Here is a tiny trained network, its code and every weight. The questions are about switching its units off for an input and a class, where a switched-off unit gives its printed mean instead of its output.

import numpy as np


def w(rows, s, z=0):
    codes = np.array(rows[::2]) - 128.0
    scale = np.full(codes.shape[1], s)
    scale[-1] = z or s
    return codes * scale


def f(y):
    return y / 2 * (1 + np.tanh(0.7978845608 * (y + 0.044715 * y**3)))


def log_softmax(a):
    a = a - a.max(-1, keepdims=True)
    return a - np.log(np.exp(a).sum(-1, keepdims=True))


def net(x, mask):
    res = np.array(x, float).reshape(1, 5) / 4 @ E
    y = f(res @ A[0][:, :-1].T + A[0][:, -1])
    res = res + np.where(mask, y, B[0][:, -1]) @ B[0][:, :-1]
    return log_softmax(res[-1] @ U[:, :-1].T + U[:, -1])


A, B = {}, {}
E = w([
[179,168,135,233,120,254,158,114],'x0',
[154,202,195,210,171,33,135,165],'x1',
[75,102,104,206,35,80,123,49],'x2',
[210,191,172,52,48,125,108,54],'x3',
[119,37,243,145,122,149,68,127],'x4',
],0.0053)
A[0] = w([
[157,168,160,89,94,125,118,94,99],'n0',
[166,165,167,86,79,122,125,99,126],'n1',
[135,192,178,181,164,59,133,148,123],'n2',
[101,92,117,74,123,37,118,126,124],'n3',
[138,209,32,114,139,114,147,123,112],'n4',
[65,54,69,195,222,122,129,195,120],'n5',
[125,57,232,133,125,141,112,115,107],'n6',
[159,181,174,79,85,125,123,99,120],'n7',
[144,164,172,169,149,73,142,148,108],'n8',
[151,151,137,187,114,195,133,119,102],'n9',
[133,206,9,127,121,97,137,120,129],'n10',
[156,146,160,27,239,185,118,187,96],'n11',
[114,94,125,56,133,44,119,146,130],'n12',
[82,83,88,197,37,69,114,50,99],'n13',
[108,90,123,63,130,47,131,139,108],'n14',
[158,167,128,207,110,235,133,124,122],'n15',
[117,72,68,67,110,196,130,118,117],'n16',
[133,163,163,157,141,83,130,153,115],'n17',
[163,178,172,77,93,127,118,93,102],'n18',
[127,42,254,137,113,137,112,121,132],'n19',
[123,104,119,106,122,153,142,110,255],'n20',
[108,68,71,81,105,189,136,121,104],'n21',
],0.0092,0.0053)
B[0] = w([
[125,96,110,114,92,155,161,108,172],'n0',
[125,99,85,151,100,127,137,98,199],'n1',
[137,72,184,120,136,91,65,83,218],'n2',
[135,157,145,154,179,174,143,105,203],'n3',
[107,83,110,78,174,120,144,171,216],'n4',
[137,82,45,139,63,148,164,57,245],'n5',
[112,103,101,64,169,129,164,170,204],'n6',
[122,93,84,151,100,137,140,93,202],'n7',
[128,93,173,95,118,130,108,105,180],'n8',
[131,146,161,110,162,180,170,116,181],'n9',
[117,92,90,110,196,98,134,184,228],'n10',
[138,131,198,194,86,84,206,186,253],'n11',
[134,162,129,163,186,172,122,97,210],'n12',
[154,130,209,168,85,101,204,194,233],'n13',
[128,150,148,127,171,190,156,102,191],'n14',
[125,155,146,159,215,173,149,84,240],'n15',
[134,75,201,76,128,122,103,100,215],'n16',
[129,110,157,107,114,131,106,111,165],'n17',
[124,91,98,127,90,151,167,94,193],'n18',
[112,101,67,99,202,92,130,176,243],'n19',
[134,145,86,252,172,19,4,102,241],'n20',
[133,79,199,60,115,142,130,94,199],'n21',
],0.026,0.005)
U = w([
[131,206,150,171,218,236,141,85,134],'0',
[61,86,52,49,195,74,141,230,127],'1',
[169,144,207,198,55,74,216,213,102],'2',
[126,81,22,146,33,156,153,48,110],'3',
[145,80,225,56,110,97,16,73,127],'4',
[115,217,72,180,112,72,3,148,254],'5',
[111,171,128,67,84,165,122,159,79],'6',
],0.0074,0.0043)

Each question gives the input, the list of numbers given to net, and the class t.
The units are the neurons (one row each of A and B). Each row of codes is followed by its name. A weight is (code - 128) times the scale printed after its matrix; where a second scale follows, it is the last column's (A, B and U).
mask holds one flag per neuron, in row order. A switched-off neuron (its flag False) gives its mean, the last column of its row in B, instead of its output. The means were averaged over made-up inputs and are rounded, as every weight is.
A unit's drop is (log p(t) with every unit on - log p(t) with that unit switched off) / (log p(t) with every unit on - log p(t) with every unit switched off).
The circuit of an input: a set's keep is (log p(t) with only the set's units on - log p(t) with every unit switched off) / (log p(t) with every unit on - log p(t) with every unit switched off). Starting from the 12 units with the biggest drops (on a tie, the unit counted first), units are removed one at a time, each time the one whose removal leaves the highest keep (on an exact tie, the one counted first), for as long as the keep stays at least 0.8.
units of the circuit, in order: the units of the circuit, biggest drop first
most important unit: the unit with the biggest drop
top k neurons: the k neurons with the biggest drops, biggest first
drop when u is switched off: that unit's drop, to one decimal
input [-4,4,3,5,8], class 1: units of the circuit, in order : [n19]
input [5,-8,8,-6,2], class 2: top 2 neurons : [n13 n2]
input [-8,-6,1,-8,2], class 0: top 3 neurons : [n3 n12 n14]
input [2,2,0,3,1], class 5: top 3 neurons : [n5 n21 n16]
input [6,-8,-6,-7,-1], class 4: top 3 neurons : [n16 n21 n13]
input [0,5,7,8,6], class 3: top 2 neurons : [n11 n7]
input [-4,-1,8,1,8], class 1: top 3 neurons : [n19 n6 n11]
input [-5,8,1,-1,8], class 1: top 4 neurons : [n19 n6 n16 n21]
input [-5,7,8,-6,4], class 2: top 2 neurons : [n13 n16]
input [0,-5,-7,3,7], class 1: top 3 neurons : [n19 n6 n13]
input [6,8,-1,1,3], class 4: top 2 neurons : [n2 n8]
input [-1,8,7,-1,5], class 4: top 4 neurons : [n2 n11 n8 n17]
input [0,-7,0,-1,5], class 4: top 4 neurons : [n16 n21 n10 n4]
input [8,8,7,7,-2], class 0: top 2 neurons : [n15 n9]
input [-1,0,2,-1,1], class 5: most important unit : n11
input [-7,7,-6,-4,1], class 0: top 3 neurons : [n12 n14 n3]
input [7,4,1,7,-8], class 1: drop when n5 is switched off : 0.2
input [-7,7,5,2,7], class 0: drop when n14 is switched off : 0.8
input [-4,0,-3,-8,2], class 3: drop when n5 is switched off : 1.0
input [-1,3,-1,7,6], class 3: drop when n2 is switched off : 0.0
input [-6,2,-3,1,6], class 0: units of the circuit, in order : [n12]
